Here is a tiny trained network, its code and every weight. The questions are about switching its units off for an input and a target symbol, where a switched-off unit gives its printed mean instead of its output.

import numpy as np


def w(rows, s, z=0):
    codes = np.array(rows[::2]) - 128.0
    scale = np.full(codes.shape[1], s)
    scale[-1] = z or s
    return codes * scale


def norm(h):
    return h / np.sqrt((h * h).mean(-1, keepdims=True) + 1e-5)


def f(y):
    return np.maximum(y, 0)


def softmax(a):
    e = np.exp(a - a.max(-1, keepdims=True))
    return e / e.sum(-1, keepdims=True)


def log_softmax(a):
    a = a - a.max(-1, keepdims=True)
    return a - np.log(np.exp(a).sum(-1, keepdims=True))


def net(x, mask):
    ids = ['ΓΛΞΠΦαβδζηθστψω'.index(c) for c in x.split()]
    T = len(ids)
    res = E[ids] + P[:T]
    u = 0
    for l in range(3):
        q, k, v = (norm(res) @ M[l].T for M in (Q, K, V))
        z = softmax(np.where(np.tri(T) > 0, q @ k.T / 2**0.5, -1e9)) @ v
        res = res + np.where(mask[u], z, O[l][:, -1]) @ O[l][:, :-1]
        u += 1
        y = f(norm(res) @ A[l][:, :-1].T + A[l][:, -1])
        res = res + np.where(mask[u : u + 4], y, B[l][:, -1]) @ B[l][:, :-1]
        u += 4
    return log_softmax(norm(res)[-1] @ U[:, :-1].T + U[:, -1])


Q, K, V, O, A, B = {}, {}, {}, {}, {}, {}
E = w([
[113,133,153,143,131,168,82],'Γ',
[110,123,141,146,129,159,84],'Λ',
[163,108,115,117,166,147,121],'Ξ',
[116,94,104,147,164,123,107],'Π',
[119,119,165,134,113,156,91],'Φ',
[137,111,134,115,143,114,99],'α',
[139,97,97,118,128,131,133],'β',
[158,84,127,122,143,141,134],'δ',
[186,129,204,92,113,123,116],'ζ',
[119,118,141,123,133,154,92],'η',
[149,102,113,104,125,151,110],'θ',
[148,165,120,97,178,109,105],'σ',
[49,149,69,106,78,148,29],'τ',
[114,181,131,95,81,30,134],'ψ',
[139,173,249,175,126,198,113],'ω',
],0.012)
P = w([
[142,152,115,156,92,126,196],'0',
[148,44,116,211,104,87,38],'1',
[91,107,169,112,254,51,137],'2',
[50,124,70,219,106,134,201],'3',
[201,95,135,135,133,132,44],'4',
[94,98,183,98,233,62,141],'5',
[41,168,73,212,93,138,164],'6',
[205,171,160,117,81,156,69],'7',
[82,69,200,114,182,129,183],'8',
],0.0088)
Q[0] = w([
[78,55,203,84,119,94,63],'L0H0',
[125,219,16,235,55,254,196],'L0H0',
],0.0044)
K[0] = w([
[40,36,149,223,99,128,14],'L0H0',
[233,253,61,223,58,193,170],'L0H0',
],0.0042)
V[0] = w([
[125,148,143,108,107,4,105],'L0H0',
[77,97,148,140,124,86,99],'L0H0',
],0.0037)
O[0] = w([
[246,153,168,192,3,216,164,130],'L0H0',
[81,77,168,222,216,106,99,252],'L0H0',
],0.0056,0.00034)
A[0] = w([
[182,164,240,122,177,92,167,138],'L0N0',
[161,169,128,156,94,170,142,87],'L0N1',
[41,120,179,152,118,110,102,109],'L0N2',
[84,21,154,163,38,125,2,248],'L0N3',
],0.0064,0.0012)
B[0] = w([
[81,115,18,157,203,100,177,228],'L0N0',
[129,95,2,137,135,176,85,152],'L0N1',
[153,118,86,20,107,162,228,182],'L0N2',
[197,85,91,197,200,73,119,253],'L0N3',
],0.0062,0.0054)
Q[1] = w([
[152,227,134,226,12,203,118],'L1H0',
[15,79,2,194,110,144,161],'L1H0',
],0.007)
K[1] = w([
[167,102,29,119,166,64,253],'L1H0',
[172,217,59,69,95,185,156],'L1H0',
],0.0058)
V[1] = w([
[243,185,137,133,34,197,146],'L1H0',
[122,189,163,246,253,235,239],'L1H0',
],0.0044)
O[1] = w([
[224,219,132,141,230,125,148,49],'L1H0',
[77,131,255,233,214,86,170,252],'L1H0',
],0.0074,0.0021)
A[1] = w([
[123,67,154,57,141,174,148,103],'L1N0',
[206,136,120,131,194,115,79,161],'L1N1',
[98,160,255,68,133,126,88,250],'L1N2',
[77,110,98,152,131,87,151,147],'L1N3',
],0.0086,0.0016)
B[1] = w([
[162,147,170,108,198,156,15,160],'L1N0',
[53,107,190,99,54,141,53,254],'L1N1',
[101,79,203,254,137,39,85,135],'L1N2',
[137,137,177,81,94,197,191,223],'L1N3',
],0.0062,0.0063)
Q[2] = w([
[194,125,196,110,112,22,78],'L2H0',
[85,213,82,211,2,166,168],'L2H0',
],0.0082)
K[2] = w([
[1,32,96,167,164,87,152],'L2H0',
[223,109,138,66,197,142,141],'L2H0',
],0.0087)
V[2] = w([
[181,2,85,176,167,241,154],'L2H0',
[238,140,229,65,51,69,191],'L2H0',
],0.0061)
O[2] = w([
[225,94,204,174,108,254,104,218],'L2H0',
[217,122,185,52,137,59,155,2],'L2H0',
],0.0087,0.0028)
A[2] = w([
[169,170,89,206,100,41,159,158],'L2N0',
[171,97,132,254,163,136,98,115],'L2N1',
[88,72,117,66,82,81,178,3],'L2N2',
[204,156,183,238,75,128,54,81],'L2N3',
],0.009,0.0026)
B[2] = w([
[204,154,140,199,177,210,22,151],'L2N0',
[188,148,85,119,28,18,119,253],'L2N1',
[87,185,123,55,96,40,46,151],'L2N2',
[119,17,93,87,105,70,1,225],'L2N3',
],0.0078,0.0076)
U = w([
[170,169,28,51,114,158,175,120],'Γ',
[193,190,88,144,165,105,107,11],'Λ',
[106,195,45,227,162,144,112,59],'Ξ',
[165,91,58,164,75,41,96,155],'Π',
[178,138,102,124,115,157,188,225],'Φ',
[205,184,173,145,186,114,121,114],'α',
[81,98,144,150,67,136,190,77],'β',
[129,91,69,160,99,177,179,70],'δ',
[182,94,199,60,127,89,194,123],'ζ',
[129,112,196,113,123,208,164,204],'η',
[155,94,192,94,97,172,64,242],'θ',
[6,109,122,113,207,138,170,100],'σ',
[6,114,74,70,85,201,83,6],'τ',
[93,168,115,37,143,19,151,102],'ψ',
[85,161,216,228,135,42,155,79],'ω',
],0.011,0.0023)

Each question gives the input, a string of symbols that net reads in full, and the target symbol t.
The units are the heads (2 rows each of Q, K, V and O) and the neurons (one row each of A and B). Each row of codes is followed by its name. A weight is (code - 128) times the scale printed after its matrix; where a second scale follows, it is the last column's (O, A, B and U).
mask holds one flag per unit, layer by layer, with each layer's heads first. A switched-off unit (its flag False) gives its mean, the last column of its rows in O or B, instead of its output. The means were averaged over made-up inputs and are rounded, as every weight is.
A unit's drop is (log p(t) with every unit on - log p(t) with that unit switched off) / (log p(t) with every unit on - log p(t) with every unit switched off).
The circuit of an input: a set's keep is (log p(t) with only the set's units on - log p(t) with every unit switched off) / (log p(t) with every unit on - log p(t) with every unit switched off). Starting from the 12 units with the biggest drops (on a tie, the unit counted first), units are removed one at a time, each time the one whose removal leaves the highest keep (on an exact tie, the one counted first), for as long as the keep stays at least 0.8.
circuit, biggest first: the units of the circuit, biggest drop first
most important unit: the unit with the biggest drop
k most important neurons: the k neurons with the biggest drops, biggest first
k most important neurons of layer l: the k neurons of layer l with the biggest drops, biggest first
input θ Ξ ζ η ω δ, target ω: circuit, biggest first => [L1H0; L2N3]
input Γ Ξ Ξ ω σ η δ, target σ: 3 most important neurons => [L0N3; L2N1; L0N2]
input θ θ σ Ξ σ β η τ Ξ, target τ: circuit, biggest first => [L2H0]
input Γ τ ζ, target τ: circuit, biggest first => [L1H0; L2H0]
input σ η Ξ Ξ τ σ, target τ: circuit, biggest first => [L1H0; L2H0]
input η Γ σ σ, target τ: circuit, biggest first => [L0N3; L2N1]
input Π Ξ η σ ζ Π, target σ: circuit, biggest first => [L0N3; L2N3; L2N1]
input Γ Φ ψ β, target σ: circuit, biggest first => [L0H0; L2N1; L2H0]
input σ σ Γ θ σ η ω, target Ξ: 4 most important neurons => [L0N1; L1N1; L1N3; L0N3]
input σ σ ζ σ Φ Γ, target σ: circuit, biggest first => [L0N0; L0N2; L2N3]
input Γ α η θ, target σ: 3 most important neurons => [L0N3; L2N1; L0N2]
input σ ζ θ, target σ: 2 most important neurons of layer 0 => [L0N0; L0N2]
input η Ξ θ ψ δ α θ, target τ: 2 most important neurons of layer 2 => [L2N1; L2N2]
input σ σ σ α Ξ ω σ, target Ξ: 2 most important neurons => [L1N1; L0N3]
input σ Ξ Λ, target σ: 3 most important neurons of layer 0 => [L0N2; L0N0; L0N3]
input ζ σ σ σ σ Ξ θ, target α: 2 most important neurons => [L0N3; L1N1]
input σ σ σ ζ ω, target Π: most important unit => L2N1
input σ θ θ ψ, target Ξ: 2 most important neurons => [L2N0; L1N1]
input Ξ α τ Ξ η ζ σ Ξ Φ, target σ: 3 most important neurons => [L0N2; L0N3; L0N0]
input δ σ Ξ, target σ: most important unit => L0N0
input ζ σ θ σ ζ ψ ω, target α: 4 most important neurons => [L1N1; L0N3; L0N2; L0N1]
input Ξ δ η Λ, target ψ: 2 most important neurons => [L0N0; L0N3]
input σ ζ τ η Ξ ψ Λ, target Ξ: 3 most important neurons => [L1N1; L0N3; L0N2]
input θ ψ ω σ Ξ ω, target ω: 2 most important neurons of layer 0 => [L0N3; L0N0]
input Λ σ θ θ, target η: 3 most important neurons => [L1N3; L1N1; L0N0]
input β ψ η, target ψ: 3 most important neurons => [L0N0; L1N1; L2N2]
